Each name stands for a flat space through zero: a line, a plane or more. A row that begins with a name and a colon came from that space; any other row is followed by the name of the space it lies nearest, among the names in its block.
z991z450: [-20 -14 -10   2 -19 -21   8 -21 -22 -23  14   8  13   2 -16  18   9 -11
  18  10 -22]
z476z631: [-26  18  -7   2  -5   0  -5   4 -32  20  19   1 -11  -3  17  26  12 -12
   0   2  16]
z99z150: [-28 -16  -5   4  -6 -27  16  15 -16 -43  12  31  -2  16 -11 -15  -2 -38
  32  -2 -27]
z99z150: [ -5 -12  16  -3   7 -10   0  58   5  19 -10 -26   0  -4  33 -25 -10 -46
  22 -29  38]
z991z450: [-27  20   3  11  33 -13  27  31 -21  10  28  -9 -17  12   7 -21 -14 -13
  -3   2  25]
z440z253: [-26 -16   0  13  -3 -38  21 -21 -20 -14  53   9  -3  19 -23 -10  11  -2
  21  19 -21]
z476z631: [-31  40 -19   5  28   6  36  16 -42 -40   3  27 -16   8 -12  16 -23  -4
  -8   9  -2]
z99z150: [-10  -6   0   1   5  -8   9  26   0 -25  -8  17  -3   9   0 -20 -10 -28
  15 -10  -9]
z440z253: [  0   2  -1   6  17  -5  16  -4   7 -16   2   8  -2  11 -17 -22 -11   9
  -8   8 -14]
z99z150: [ -4  23   3  12  42   7  12  29  21  -2   2  29 -31  26   1 -60 -19   0
 -24   0  -6]
z991z450: [-57 -28  -9  13 -13 -53   7   5 -21  -6  18   7  21  14   0 -30   8 -65
  23   3 -29]
z400z785: [ 14   0   7  -1   5   7  -4   6  13   7  -1  -3  -7   1   4 -10  -2   8
  -2  -4   7]
z440z253: [  2 -17   6   2  -9 -12  -3  -5   9  -6  16  13  -5  10  -6 -15   9  -3
  15   1 -14]
z991z450: [  6  -5   8   3   2  -4  -6  -6  12  23  12 -13  -1   2   3 -13   6   9
  -6   3   6]
z476z631: [ 27 -48  26  -4 -36 -15 -43 -16  38  61  16 -37  13  -7  22 -16  35  -2
  17 -10  13]
z440z253: [  2  20  -6  -1  18  17   2  14   8  -3 -29   5  -1  -2   4 -10 -17   0
 -23  -4   2]
z400z785: [ -1  36   0  -4  23  24  15  37 -22 -18   6  22 -37   4  10  16 -14   4
   3  -9  25]
z400z785: [  6 -15   7   2   5 -20  23 -25  -8  23  12 -74  38 -19 -16  19  -7  26
  -3  13  29]
z400z785: [ 19  -4   5  -8  -9  13 -15   0  12  17 -21 -22  11 -16  12  14   2   6
  -4  -9  16]
z400z785: [  8   5  -1  -8 -13  21 -28  12   9  13 -25  12  -6  -8  24   8   8 -13
  -4 -15   4]
z99z150: [ 20 -24 -17 -24 -59   8   3 -48 -33 -84 -18  23  27 -23 -38  99  13  19
  48   5 -36]
z440z253: [ -7  47  -8  13  44  20   8  -8   3  35   4  -3 -16   7   0 -19 -14  35
 -60  19  11]
z440z253: [  3  17  -3   7  27   1  25 -18  -4   3   9 -20   4   0 -20   0 -15  36
 -25  18   7]
z476z631: [ 17   9  15 -11  14  18  10  61  -2 -21  -4   8 -31   1  19   0 -16 -14
  29 -28  36]
z476z631: [-18 -18   6  -5 -33 -13 -25  21 -18  22  18   0  -6  -5  34  17  27 -45
  36 -18  16]
z440z253: [ -2 -12   0  -7 -20   6 -29  29  13  -7 -24  34  -9   4  24 -15   9 -44
  18 -23 -14]
z400z785: [ 21 -12   6  -5  -3   1   6 -13   8   4 -10 -36  22 -15  -9  14  -5  20
   0   1  13]
z991z450: [ 31 -53  11 -14 -54  -3 -48 -17  41   6 -26   4  22 -10  10  -3  29 -18
  28 -18 -25]
z99z150: [ 30   6  11 -12  10  28 -12  33  24  22 -44 -31   6 -20  25  -1 -16   0
 -12 -24  38]
z991z450: [  5  -1   7   1   5   1  -3  11   9  13   2  -6  -6   1   9 -13   0  -2
  -1  -5  11]
z991z450: [-37   8 -11  10   8 -24  28  -5 -37 -17  28   3   2   8 -14   8  -4 -11
   7  15  -7]
z476z631: [-37  -4 -16   8  -9 -25   9 -17 -24 -17  12  16  12   7 -13   3   6 -22
   4  14 -29]
z476z631: [ 25  -6   6  -1  14   6  11  -1  26 -19 -16  -2   4   4 -17 -22 -16  20
  -6   0  -8]
z99z150: [ -7   4 -17   7  -5   1 -15 -49  12  20 -20  -4  28  -5 -12  -3   6  17
 -43  21 -31]
z400z785: [-34 -18 -15  14  -6 -37  16 -27  -8 -44  23  44   5  27 -35 -29   5 -18
  11  21 -63]
z440z253: [ 45 -28  14 -10  -8   8  -6  -1  40 -21 -23  -3   8  -2 -12 -14  -5  17
  15 -11  -9]
z99z150: [ -1 -16  -6  -9 -21  -5   4   3 -11 -39 -17  10  14  -7  -8  22  -2 -19
  27  -8 -15]
z476z631: [  2 -16  18  -1  -4 -13   0  28  -2   9  27  -8 -16   5  16 -10   8 -18
  33 -14  23]
z400z785: [ -7 -11 -18 -10 -34   4 -15 -19 -11 -27 -37  14  28 -16  -4  38   7 -20
   8  -3 -28]
z991z450: [ -8   1   0  -9  -1   4   4  52 -10 -31 -22  19  -9  -1  17   0 -13 -44
  28 -26   9]
[-30  10 -12  21  16 -18  -4 -34   9  32  16  10   5  19 -10 -44   7   5
 -45  27 -33] : z99z150
[ -6  -2 -12  -4  -8  -5  20 -15 -23 -41  -9   0  19  -8 -23  33  -9   3
  12   7 -13] : z400z785
[ 15  -4   1  -1  12   5   6   8  23 -24 -22  13   1   7 -12 -26 -15   4
  -4  -4 -16] : z440z253
[ 49 -20  21  -7 -14  18 -32 -12  46  27  -1  -5 -10  -2   8 -13  17  31
   0  -8   5] : z440z253
[ 12   9  11  -3  16   9  13  32  -2 -17  16  14 -31  10   4  -6  -9   4
  18 -10  18] : z99z150
[-13  13 -14   5  10   2   2 -10   1  -2 -19   7  11   1  -6  -9  -9  -2
 -27   9 -17] : z991z450
[  5   5  -8   0  -3   7   0 -22   0 -16  -5  15   2   1 -16  10   1  18
  -9  10 -20] : z99z150
[ -6   5   3   7  15  -1 -15   7  23  57 -17 -33  14  -5  22 -35  -3 -10
 -36  -3  16] : z99z150
[  3   5   6  -1  10   1  19  25 -11 -37  23  30 -32  16  -7  -3  -6   0
  28  -5   2] : z99z150
[-26  -3   4  14  22 -34  39   7 -21 -19  51   3 -13  23 -20 -24  -8  -4
  19  13  -2] : z476z631
[ 15  -6  14   1  -2   1 -13  -5  12  40  19 -25  -5  -3  12  -4  13  16
  -2   0  23] : z476z631
[-12  15 -14  -5 -19  16 -26 -14 -15  22 -18   4   8 -15  18  35  14  -7
 -18   0   0] : z476z631
[ 14  25   6  -3  17  23   2  17  -3  16   3  -9 -21  -5  13  12  -7  20
 -11  -5  33] : z476z631
[-10 -15  12   7   3 -25  12   8  -7   8  41  -9 -10  12  -1 -17   7  -7
  22   2  10] : z476z631
[  1  12   9  14   9  -3 -13 -35   6  59  59  -6 -27  14   2 -14  26  43
 -26  24   8] : z440z253
[-46  -7 -10   3 -21 -31  10   0 -51  -8  32   0   7  -1   4  32  14 -37
  31   4   1] : z440z253
[ -9  15  -8  -4   2  11   5  18 -16 -20 -14  17  -7  -2   5  15  -8 -14
   3  -7   2] : z476z631
[ 29  -5  10  -7   3  11   2   0  13   9 -12 -32  10 -14   0  11  -7  23
  -1  -5  23] : z400z785
[-20 -22   0   8  -9 -24  -8  14  13 -27  16  57 -19  31  -3 -50  11 -41
  25  -4 -45] : z440z253
[-11  24 -23   2   0  15  -5 -34  -9   0 -26   8  16  -9 -10  23  -2  16
 -39  17 -22] : z476z631
[  4 -27   6  -4 -24 -11 -16  -4  11   2   0   0   9  -1   5  -4  14 -17
  20  -7 -10] : z991z450
[ -6  -5   9   1  -5 -12   5   6 -17  12  37 -10 -13   3   7  10  11  -2
  22   0  20] : z99z150
[-21  -6  -1   9   5 -17  -6   5   7  30  -2 -15  13   3  12 -31   1 -25
 -13   0  -1] : z99z150

Each name stands for a flat space through zero: a line, a plane or more. A row that begins with a name and a colon came from that space; any other row is followed by the name of the space it lies nearest, among the names in its block.
z241_z197: [ 19  14  28  30  15 -26  11 -11 -11  17 -17 -31  48  25  -8  10  13 -48
 -62  10   1]
z722_z972: [-11   8  -3  27 -15  -5 -33  -4  23  13   2 -13   4  16  -6  36   6 -16
 -21  20  19]
z274_z225: [-16 -26 -28  -5  -3 -17 -26  17 -34  11 -19 -28  -9  10   1 -16  18   9
  16 -44  11]
z722_z972: [-18 -18 -23 -39  -7 -27 -21 -20   7   4  -4  -8  50   2 -14 -24  15  15
 -22 -10  22]
z241_z197: [ -7  13   9  21  27   1   7  13 -39 -15   1 -35 -20  15  11   9  -2   6
 -16 -11  -7]
z764_z602: [-21 -11  -5 -49  22   8   4 -11 -22   5  -8 -17   9  -3 -11  -2  -4  24
   4 -19  -2]
z274_z225: [ 18  -4  24   3  26   2  15   5 -43  43 -42 -35  15   8  -4 -17  19  -1
 -28 -30  16]
z274_z225: [ 12 -14 -24   1 -33  -8  -8  -7  41   8  18  16  12   6 -11  -2   5 -43
  29   5 -14]
z241_z197: [-31 -33   8 -46  30   6  33 -10 -59  12 -29 -41  11  -5 -23  47 -25   3
  25 -14  -4]
z722_z972: [-18   5   5 -60  -2   9 -43 -26  44  39 -15  21  26   4 -25  14   8 -14
  -9  -4 -15]
z764_z602: [ 21   0 -33  26 -18 -12  30 -20  37 -22  42   7  19   7 -10   8   7 -36
   0  45 -10]
z722_z972: [  1   8 -23  18   3   2  -1  12  -2 -15   5  18 -36  -7  12  -3  15  26
   1   9   1]
z274_z225: [  6  11  -8   7  18 -25  26 -14  -9 -28  10  -1  27   2   0  -6  10   1
 -42  23  -5]
z274_z225: [ -3  14   0  18  -1 -20  -9   6  -1 -31  10   9   3   0  16 -15   1  13
 -25   7   4]
z722_z972: [ -5  -4  -7 -55   6   1 -12 -13  13  15 -15  29  15 -11 -10 -23  12  13
   1 -15 -13]
z764_z602: [-15  -8 -24   9   5 -28   5  -1 -18 -14 -16   9   1  -7  -3  25  14  12
 -17  22   9]
z764_z602: [-18  -5   4 -30   8  18  -8   1 -11   1  -2  -6 -10  -8   2  -7 -12  34
  15 -18   8]
z764_z602: [ 32  17  70  -2  -6  52  22  -9  32  36   2   8  12 -12  -1  -4 -34 -10
   7  10  11]
z274_z225: [ 17 -34 -29  -8  -3 -10  46  -3 -25  -5  -3  -1  17 -22  -2 -41  12  35
  15  -3  31]
z274_z225: [  9 -54 -34 -15 -17   7   9   8 -23  50 -20 -36  -5   6 -20 -13  16 -18
  62 -46  13]
z722_z972: [-15 -26 -43  -2  -6 -41 -16  16 -32  -8 -31  15  -6 -12   6 -19  30  30
   0 -18  17]
z722_z972: [ 26  16  36  -7   2  23   8  -5  25  28  -9  23   4  -5  -3  -6  -5 -23
  -1   2 -16]
z722_z972: [ -7  15  19 -19  11  23   2 -20  21  -1  36 -35  13  28 -15  28 -27 -46
   6   1 -37]
z241_z197: [ 20  13   0  -1   7  -3  -6 -15  16  22   0 -13  33  15  -6 -34  29  -2
 -45  -4  12]
z764_z602: [-15  10   2 -40  19   4 -29   7  -9 -13  21 -26  -9  28   4 -30  -8 -26
  19 -59 -59]
z241_z197: [-28  19  -5 -60  13 -19 -39 -23  24 -26  23   5  37  16  -5 -26   0  -4
 -30 -17 -37]
z241_z197: [  5 -18  24 -13  11  15  13  12 -35  30 -22 -32  -9  10  -8   9 -16 -38
  39 -42 -24]
z241_z197: [ -5   6  20  -2   2  26  -5   7  -3   3   4  -9 -15  -5   9  -4 -16  28
   7  -8  18]
z241_z197: [ -6   0  -2 -28   0 -19 -15  -9  11  -5   3   6  23  11  -8  -5   0 -37
   0 -15 -37]
z241_z197: [-35  -9   6 -58   8   5 -10 -13  -3 -12   3   1  12  -8  -9  12 -27  15
  18 -11 -13]
z241_z197: [ 23  11  -9  71  -6 -29  13  15  -7 -16  -2   6 -13   9  11  17  18 -35
 -22  27  -7]
z764_z602: [ -4 -14   9 -21  -9 -49   5  -8  -4 -17 -25  39  51 -19  -2 -13  -4 -13
 -18   5  -6]
z274_z225: [ 31  14  18  53 -18 -25  -4  17   6 -14   5   8  16   4  25 -46   9 -11
 -31  -2  16]
z722_z972: [-10 -17 -31 -18  20 -19  35  -3 -41 -51  38 -45  12  13   2 -30 -10   2
  16 -24 -23]
z764_z602: [ 26  15  35  36  -2  33  -3  13   5  42 -15 -12 -20   5   6   4   3  -5
  -6  -3  21]
z274_z225: [-44 -11 -40 -43  -6 -34 -71   0   4   3 -17   7   5  13  -9   2  25   2
  -4 -31 -15]
z722_z972: [-15 -14 -11 -58  19   0  13  -7 -20 -14   3   0   4  -6  -6 -19 -10  10
  27 -28 -31]
z274_z225: [  8  11  20  -1  13  39  45 -15  10  -2  20  -1 -13  -7 -10  41 -28  -7
  17  36 -13]
z764_z602: [ 35   6  16   0 -14  19   8  -8  38  18  30 -11  21  17  -4 -38  -5 -45
  14 -15 -18]
z764_z602: [ 13  -1 -17  23   1 -33  26 -16   4  -7  -3   7  28   6 -13  24  18 -39
 -29  37 -11]
[ -9 -10 -29  15   5 -15  17   5 -27 -40  26 -29  -3   5   9 -12  -1  21
   2  -1   9] : z722_z972
[  7  -2  -5   4   5  -2  22 -14   3   6  -2  -2  15  -1 -12  17   6  -8
 -13  23   5] : z764_z602
[ 11  22 -16   7   3   5 -35  20  20  28 -36  65 -62  -5   4  14  41 -16
   8  -3 -44] : z722_z972
[ 30  14  18  22 -33  38 -25  17  46  22  15  27 -28 -10  20 -45  -1  18
  22 -11  24] : z241_z197
[-17   4 -22   6   9   5   8  -5  -7 -37  42 -34 -11  15   2  11 -12  10
   5   9  -5] : z722_z972
[ 15 -10   6  -2 -22 -19 -12   5  12   5  -5  14  26  -3   6 -43   3 -14
   3 -20   4] : z764_z602
[  3 -14   0  -4   4  -7  26   4 -27 -17   1  -9   8 -10   7 -24  -9  17
   9 -10   9] : z722_z972
[-22   3  20   2  12  20 -35  24 -31  22 -22 -33 -38  13   7  21  -8   8
  13 -38   1] : z274_z225
[ 22 -16 -13  -7   0   9  53 -19   5   6  11  -1  17  -9 -16   1  -1 -11
  17  21   0] : z274_z225
[ 11 -15  -2   3  -1 -44  -1  -1 -18  19 -41   6  40   0  -6 -15  27 -22
 -31 -10   7] : z764_z602
[-33 -10 -45 -24   5 -20 -35   4 -10  -7  -9   4 -21   9  -7  18  20   1
  12 -16 -25] : z722_z972
[ 17  12  17   2  24  12  44 -19  -3   5   4 -10  16   3 -12  20  -4 -18
 -21  27 -12] : z274_z225
[ 25   9  16  17   6   2  18 -10   9  21   0 -16  19  18 -11  12   5 -51
 -16   9 -17] : z274_z225
[ 15  -8 -15  -3  -2  -3  -1   7  -1  14  -3   0  -9   9  -3 -19  15 -29
  22 -25 -26] : z241_z197
[ 23  -4  31 -21   4   6  22  -1  -3  19 -20  18  19 -13  -1 -27  -7 -12
   7 -16 -10] : z722_z972
[-22  31  13 -26   8  53 -23 -19  49   7  30   7 -29   6 -11  50 -22   6
   8  28 -19] : z722_z972
[ -4   6  -8   9   0  15  -3   7   0 -11  11   4 -26  -9  12  -7   0  40
   4   5  18] : z241_z197
[ -1  10  10  22   1  -9   0   6  -4  -7 -11  14  -8  -3   5  23  -1  -7
 -13  17  -3] : z764_z602
[-17   0  10 -34   6  24  -8  -4   4  12 -12  18 -14 -17  -4  13 -11  33
  13   0   6] : z274_z225
[ 24 -18 -16 -13 -22  31  -1   6  23  38  -2  17 -20 -13  -3 -39  15  14
  45 -22  14] : z241_z197

Each name stands for a flat space through zero: a line, a plane or more. A row that begins with a name and a colon came from that space; any other row is followed by the name of the space it lies nearest, among the names in its block.
z352_z503: [  2   2 -25 -10 -15  11  -5  -2  18   3  -1  10  -9  15  -7   2   8 -13
  -4   5  -8]
z352_z503: [  0 -11 -25 -20 -13 -35 -12   6  13  -4   5  -4   6  -5 -40 -10  -3  -2
  -7  19  31]
z352_z503: [  7 -34  -9 -25 -34  26  19 -13  -3  -7  14   9   4  23 -26 -29  21  23
  -2  19  10]
z304_z148: [  0  -5   9   1 -11   7  14  -4 -32 -29   4  26  10  11  -8  27 -23  18
   8 -12 -17]
z177_z122: [ 11   0  11  10  13 -16  -5  11 -43 -19   0   1  23   9  -6   7 -23  18
   9   0  17]
z781_z506: [ -8  13  20   1   5  -7 -29 -10  -7  28  -6 -30   3 -15  23 -22  -5  -9
   1  11  25]
z177_z122: [ 11  14 -42  45  24  18   8  16   9 -23  76 -16 -24  -2  34  19  -3   7
 -26  26  33]
z781_z506: [  0   2 -12  12   6  10   3  12  11   0  12 -13  -9   7  10   9   4   0
  -9   9   8]
z177_z122: [-52  29  31 -10  21  16 -15 -35  12 -11  60   5 -23 -45   7   9  -2  19
  -1  -9   4]
z781_z506: [  0   6 -39  -1 -10 -33 -17  -6  31   7  32 -16 -16 -35  -3 -16  -6 -23
 -23  27  40]
z781_z506: [-10   5  26 -26  -2   1  -7  -6 -22 -14 -17  14  11   3 -19 -12 -16  11
  10  -8   0]
z352_z503: [-24  -4  17 -37  -4  25   0  -6   4 -17  24  -8  -6   2 -24 -36   4  27
  -9  20  34]
z304_z148: [  4  -4 -46  11 -26  17 -18  -8  -1   3  47  -7  -6  28   5  18   2   4
  -9  34  24]
z781_z506: [ -4  -7   1  -5   6  28  15  26  10  -8 -16  -4  -1  36  -9  13  11  12
  -1  -1 -11]
z781_z506: [ -7  13 -12   6  11  14 -22  15  30  30  -1 -41 -14  12  22 -11  16 -16
 -12  23  24]
z781_z506: [ -3   5 -12   9  -9   7   2   0  14   2  15 -16 -17 -13  22  -1 -11 -12
 -19  14  14]
z304_z148: [ -6 -11  38 -11   5 -24  14  -8 -20 -11 -21  18  17 -22 -20   0  -8  14
  15 -27 -19]
z177_z122: [-21  -3  35 -39  24 -18 -11  11   7   0 -28  -3  16   1 -50 -25  18  20
  15 -10  10]
z304_z148: [ -2  -2  -8 -18   1 -21 -14 -14  20  13  11  -1  -1 -20 -22 -32  21  -4
   1   8  18]
z352_z503: [  5  -6  -4  -4 -15  -8  18  -5  -4 -21   8  10  -6 -22  -1  -9 -21  -3
 -13   1   5]
z781_z506: [ 25  21 -14   1 -16  39  -3  -9 -20  -5  -4  11 -11  18  39 -29 -19 -22
  -8  11   0]
z177_z122: [-32   8  28 -21  24  11 -33  13  -9   6   3 -28  14  30 -24  -1  11  33
  13  13  32]
z781_z506: [-19  -6  15  18   0  26  27   1  22   5   0  -4 -17  -5  24  39   8   1
  -4 -19 -38]
z177_z122: [-49   3   8 -17 -14  30 -20  -7  50  40  -5 -32 -22  10   6  19  24  -7
  -5   8  -8]
z304_z148: [ -2  28 -32  -1   1  22 -34   1  23  24 -15  13  -9  41   6  26  19 -26
  11  -5 -30]
z352_z503: [-33  11   9  -9   5   7 -16  -2  19   9   0  -1  -6   5  -9  33   7   3
   6 -10 -16]
z177_z122: [-40  17  11 -33  20   9 -17  10  52  11  -3 -21 -20  -8 -20 -18  21  -3
  -9   4  14]
z352_z503: [-33 -21  20  -7 -16 -16   2  -9   3   1  17 -21   3 -21 -16  19  -9  21
  -5   7  17]
z177_z122: [ 24  -6   6  -7  -2  -4  -6 -16  -3  29 -28   9  11   1   2 -42  30 -13
  17  -7 -14]
z352_z503: [ 48 -21  -3  25  18 -11  11   5 -52 -10  -2  25  37  33 -11  -2  21  27
  30 -11 -12]
z177_z122: [-15 -13 -13 -22 -30  40   0 -11  24  14   4   1 -11  32 -11  -1  27   4
  -2  12 -11]
z304_z148: [ 19 -42  -9  27 -37  33  58  13  16  10 -21 -16 -13  15  35  15   9  -8
 -19   2 -30]
z352_z503: [-26  20   1 -15  15  -9 -28   8  32  19 -19  -8  -6   3 -13  15  10 -14
   5  -8  -7]
z352_z503: [ 29  10 -14  -1   9  28   3   4  -4  -1 -15  24   0  31   7 -23  21  -9
   9  -7 -22]
z304_z148: [ 14 -37  11 -10 -19 -23  -9 -28 -28  20  16 -13  28  -7 -21 -46  25  26
  14  22  36]
z304_z148: [  6 -16  -9  27   5  14  21  13  10   3  18 -19  -7   6  19  14  15   9
 -10   8   2]
z177_z122: [ 15  17   3  -4   0  -7  -6  -9 -18  -7 -11  15   1 -14  11 -23 -20 -16
   1  -5   0]
z781_z506: [ -4  -4  11 -12  22 -29 -18   2  -1  12 -14   7  22   6 -38   1  27  14
  25 -14  -6]
z177_z122: [-28  52  37 -41  -4  19 -52 -37 -14  18 -24   5  -9 -18  23 -42 -28 -26
   8  -4   4]
z304_z148: [  3 -18  17 -30 -27 -25 -19 -40 -68 -24  22  38  39   2 -50 -16 -16  40
  28   3  18]
z781_z506: [ 48 -32  -1  37 -11   2  26   1 -38  13 -20   3  24  23  25   0  14   5
  15  -6 -22]
z304_z148: [  8   8  15  -1  31   6   0  10  22  25 -36  -3   0   5   5 -23  37 -12
  13 -19 -24]
z352_z503: [ 18 -32 -36  33 -42 -20   6  -7  -2  24   7 -11   6   7  14  40  -1 -12
  -4  13  -7]
z304_z148: [-20  39 -20  -4  10  -9 -46   5  19  11   7 -15 -14  -3   7  13 -17 -25
  -8  12  21]
[  4 -13  24  -2  22  -4  65  19  21 -43   3   5 -18 -50  -4 -31  -8   9
 -25 -15   0] : z304_z148
[ -7 -19  -1  26 -15  43  57  12  20 -16   5   3 -24   7  29  49  -2   5
 -18 -15 -44] : z781_z506
[ -6   0 -19 -13 -12  33   4 -12  26   1  24   8 -19   9  -2 -14  23   0
  -8  10  -3] : z177_z122
[-41   3 -10 -17  -9  30  -5   9  52  10  13 -23 -27  12  -6  20  14  -1
 -18  14   4] : z177_z122
[-43   5   6 -35 -18  51 -15 -10  34  12  21 -30 -26  11   1 -23  12   7
 -19  31  29] : z352_z503
[-20  -4  -2 -18 -18  45 -10 -24  13  14  26   2 -10  24  -3  -5  31  15
   4  12  -5] : z177_z122
[ -2  13  -5 -16 -27   1  13 -24  21  -5 -13  28 -24 -37  12 -11 -21 -36
 -13 -16 -30] : z177_z122
[ -4   1  26 -24  18   2   2   5  14  10 -41  10   6   5 -20 -23  26   0
  15 -22 -24] : z352_z503
[ -8 -16  14  13   0  16   1  -8 -20   7  14  -1  14  24  -1  29  18  30
  18  -4 -12] : z352_z503
[-20  -3  16  -5 -16 -32 -16 -12   0  20 -25  -5   9 -18  -6  27 -15 -11
   9 -13 -13] : z304_z148
[ 16   4 -12  -7   6   3  -3   5   0  -3  -9  13   4  15 -10 -17  11  -4
   5   0  -2] : z352_z503
[  9   6   6  -1  53 -44   7  38  13 -21  -8  -9   7 -24 -29 -24   3   5
  -5  -6  27] : z177_z122
[-21  16 -19   4  -7  -2  19  10  34 -29  20   3 -34 -34  11  32 -38 -21
 -33  -2  -3] : z177_z122
[ -5  -1  -9   5 -12  -1   5   5   8  -4  10 -18 -12 -13  13   2 -20  -8
 -20  15  20] : z304_z148
[  2 -34  10  19 -11 -34  28  -4 -12  -8  12  -3  12 -28  -9  23  -8  17
  -1  -6  -1] : z781_z506
[  1 -16  -4  -5 -16 -18 -19 -21 -19  10  25  -7  16  -2 -16 -12   7  16
   8  19  28] : z304_z148
[  6 -10  22   8  19 -26  -2   8 -18   6 -11 -14  20  -8  -6  -8   4  13
  11  -4  13] : z352_z503
[  4  -3  30   9  15  12  19   5 -37 -22 -16  28  18  20  -4  30  -6  25
  22 -31 -38] : z304_z148
